Below is a small trained network, with its code and all its weights. Each question gives an input and a class and asks what happens when units are switched off, that is, made to give their printed mean instead of their output.

import numpy as np


def w(rows, s, z=0):
    codes = np.array(rows[::2]) - 128.0
    scale = np.full(codes.shape[1], s)
    scale[-1] = z or s
    return codes * scale


def f(y):
    return y / 2 * (1 + np.tanh(0.7978845608 * (y + 0.044715 * y**3)))


def log_softmax(a):
    a = a - a.max(-1, keepdims=True)
    return a - np.log(np.exp(a).sum(-1, keepdims=True))


def net(x, mask):
    res = np.array(x, float).reshape(1, 4) / 4 @ E
    y = f(res @ A[0][:, :-1].T + A[0][:, -1])
    res = res + np.where(mask, y, B[0][:, -1]) @ B[0][:, :-1]
    return log_softmax(res[-1] @ U[:, :-1].T + U[:, -1])


A, B = {}, {}
E = w([
[129,127,123,134,137,130,120,126,136,127,135],'x0',
[88,251,95,165,36,163,126,143,152,136,161],'x1',
[156,110,70,25,99,174,72,97,79,73,124],'x2',
[192,124,217,111,84,155,68,185,114,177,160],'x3',
],0.014)
A[0] = w([
[11,195,74,228,137,94,162,107,152,114,137,151],'N1',
[111,134,44,106,165,129,180,59,141,72,57,117],'N2',
[194,115,145,72,137,173,80,145,91,90,136,104],'N3',
[157,29,175,143,237,26,142,93,135,108,39,60],'N4',
[130,57,130,110,208,39,110,112,93,169,115,208],'N5',
[89,158,25,54,102,200,50,79,51,69,133,16],'N6',
[54,123,48,103,217,78,184,78,102,81,91,151],'N7',
[115,200,102,60,95,134,104,182,111,147,202,3],'N8',
[136,103,220,224,184,102,197,198,183,229,98,93],'N9',
[136,154,139,156,120,155,121,166,156,196,158,29],'N10',
[141,97,161,121,137,133,107,130,86,65,181,99],'N11',
[148,120,93,141,126,138,140,121,101,180,121,125],'N12',
[34,200,67,178,95,73,164,149,216,123,108,135],'N13',
[146,116,171,100,148,137,94,114,122,100,169,64],'N14',
[139,160,116,169,119,125,184,104,144,149,148,76],'N15',
[175,172,231,104,94,145,59,222,145,212,159,5],'N16',
[73,173,106,165,146,124,141,129,116,113,102,118],'N17',
[184,27,148,33,166,145,31,157,69,180,128,106],'N18',
[150,98,187,123,89,181,119,220,153,151,190,154],'N19',
[151,153,161,109,144,106,64,121,114,119,77,90],'N20',
[75,172,121,201,135,114,240,140,145,159,86,118],'N21',
[69,99,45,77,173,96,148,99,148,76,82,35],'N22',
[106,86,185,213,143,86,158,192,161,153,140,228],'N23',
[189,45,117,110,136,159,110,172,85,128,138,97],'N24',
[176,137,235,141,86,156,67,189,139,139,156,157],'N25',
[137,124,52,104,104,153,131,120,139,138,128,51],'N26',
[52,100,131,158,118,164,154,121,161,125,142,88],'N27',
[227,91,164,91,134,192,104,139,90,157,119,132],'N28',
[87,218,73,167,2,184,49,162,142,111,159,56],'N29',
[136,92,82,135,106,185,144,108,143,160,126,92],'N30',
[94,122,227,155,172,10,137,185,150,189,165,38],'N31',
],0.0088,0.014)
B[0] = w([
[132,144,89,122,150,116,169,117,50,183,153,230],'N1',
[116,72,189,122,118,134,96,189,181,94,96,186],'N2',
[146,147,105,112,176,111,105,79,110,151,89,185],'N3',
[27,101,161,220,29,171,204,255,92,140,223,224],'N4',
[194,121,192,93,108,157,85,117,165,92,98,240],'N5',
[52,76,201,242,16,195,212,218,159,117,177,190],'N6',
[100,103,202,143,74,173,132,139,184,60,143,214],'N7',
[206,90,100,35,161,117,46,105,188,82,43,152],'N8',
[175,38,210,101,92,192,65,145,202,76,100,240],'N9',
[93,143,117,135,129,123,168,159,90,128,166,144],'N10',
[176,174,116,133,157,80,109,94,96,135,119,146],'N11',
[108,134,121,142,129,154,115,109,149,135,136,127],'N12',
[124,181,61,146,171,76,160,111,69,189,163,221],'N13',
[120,156,136,168,144,123,132,106,91,149,100,137],'N14',
[127,154,102,124,137,108,118,113,101,140,153,145],'N15',
[34,85,177,218,34,124,216,201,88,129,237,195],'N16',
[136,155,76,89,142,116,129,126,78,160,168,158],'N17',
[177,178,60,85,180,88,111,61,125,162,91,233],'N18',
[129,126,140,98,138,151,135,106,169,92,98,210],'N19',
[115,161,109,140,161,135,128,111,132,124,116,136],'N20',
[106,171,62,142,159,82,138,114,88,147,158,203],'N21',
[195,82,149,70,164,137,22,97,167,88,65,160],'N22',
[74,142,113,144,84,129,201,154,99,128,166,253],'N23',
[158,161,80,134,171,96,120,109,106,144,82,175],'N24',
[158,111,162,118,160,149,102,133,147,98,97,231],'N25',
[147,125,141,120,120,129,188,134,136,131,141,133],'N26',
[154,151,110,120,125,126,150,113,86,128,140,138],'N27',
[147,147,116,120,182,90,115,81,101,158,87,202],'N28',
[124,17,203,119,97,160,103,165,211,57,95,227],'N29',
[129,120,146,98,103,118,126,119,128,138,146,124],'N30',
[172,76,149,54,154,126,25,82,187,49,79,190],'N31',
],0.0094,0.018)
U = w([
[39,115,181,171,68,132,231,218,138,119,237,255],'0',
[186,88,197,81,118,140,30,116,216,58,33,53],'1',
[150,248,5,107,194,58,155,20,24,254,125,74],'2',
],0.009,0.0027)

Each question gives the input, the list of numbers given to net, and the class t.
The units are the neurons (one row each of A and B). Each row of codes is followed by its name. A weight is (code - 128) times the scale printed after its matrix; where a second scale follows, it is the last column's (A, B and U).
mask holds one flag per neuron, in row order. A switched-off neuron (its flag False) gives its mean, the last column of its row in B, instead of its output. The means were averaged over made-up inputs and are rounded, as every weight is.
A unit's drop is (log p(t) with every unit on - log p(t) with that unit switched off) / (log p(t) with every unit on - log p(t) with every unit switched off).
most important unit: the unit with the biggest drop
k most important neurons: the k neurons with the biggest drops, biggest first
drop of u: that unit's drop, to one decimal
input [-1,8,0,-2], class 2: most important unit -> N13
input [-1,8,2,6], class 1: 2 most important neurons -> N8, N29
input [-6,1,3,-3], class 0: 2 most important neurons -> N9, N31
input [7,1,5,-4], class 0: 3 most important neurons -> N6, N9, N31
input [1,-8,6,1], class 2: 2 most important neurons -> N18, N9
input [-8,8,2,1], class 1: 3 most important neurons -> N4, N8, N29
input [-7,-5,-8,7], class 1: 2 most important neurons -> N31, N9
input [6,-3,-7,4], class 1: 2 most important neurons -> N31, N9
input [5,1,2,-2], class 0: 3 most important neurons -> N9, N31, N5
input [8,1,3,-4], class 0: 3 most important neurons -> N9, N31, N6
input [-1,-3,-1,0], class 0: 2 most important neurons -> N31, N22
input [-5,3,0,0], class 2: drop of N16 -> 0.3
input [-8,5,-7,-5], class 2: drop of N16 -> 0.0
input [-4,-7,-8,3], class 1: most important unit -> N31
input [-6,4,5,-2], class 0: drop of N6 -> 1.2
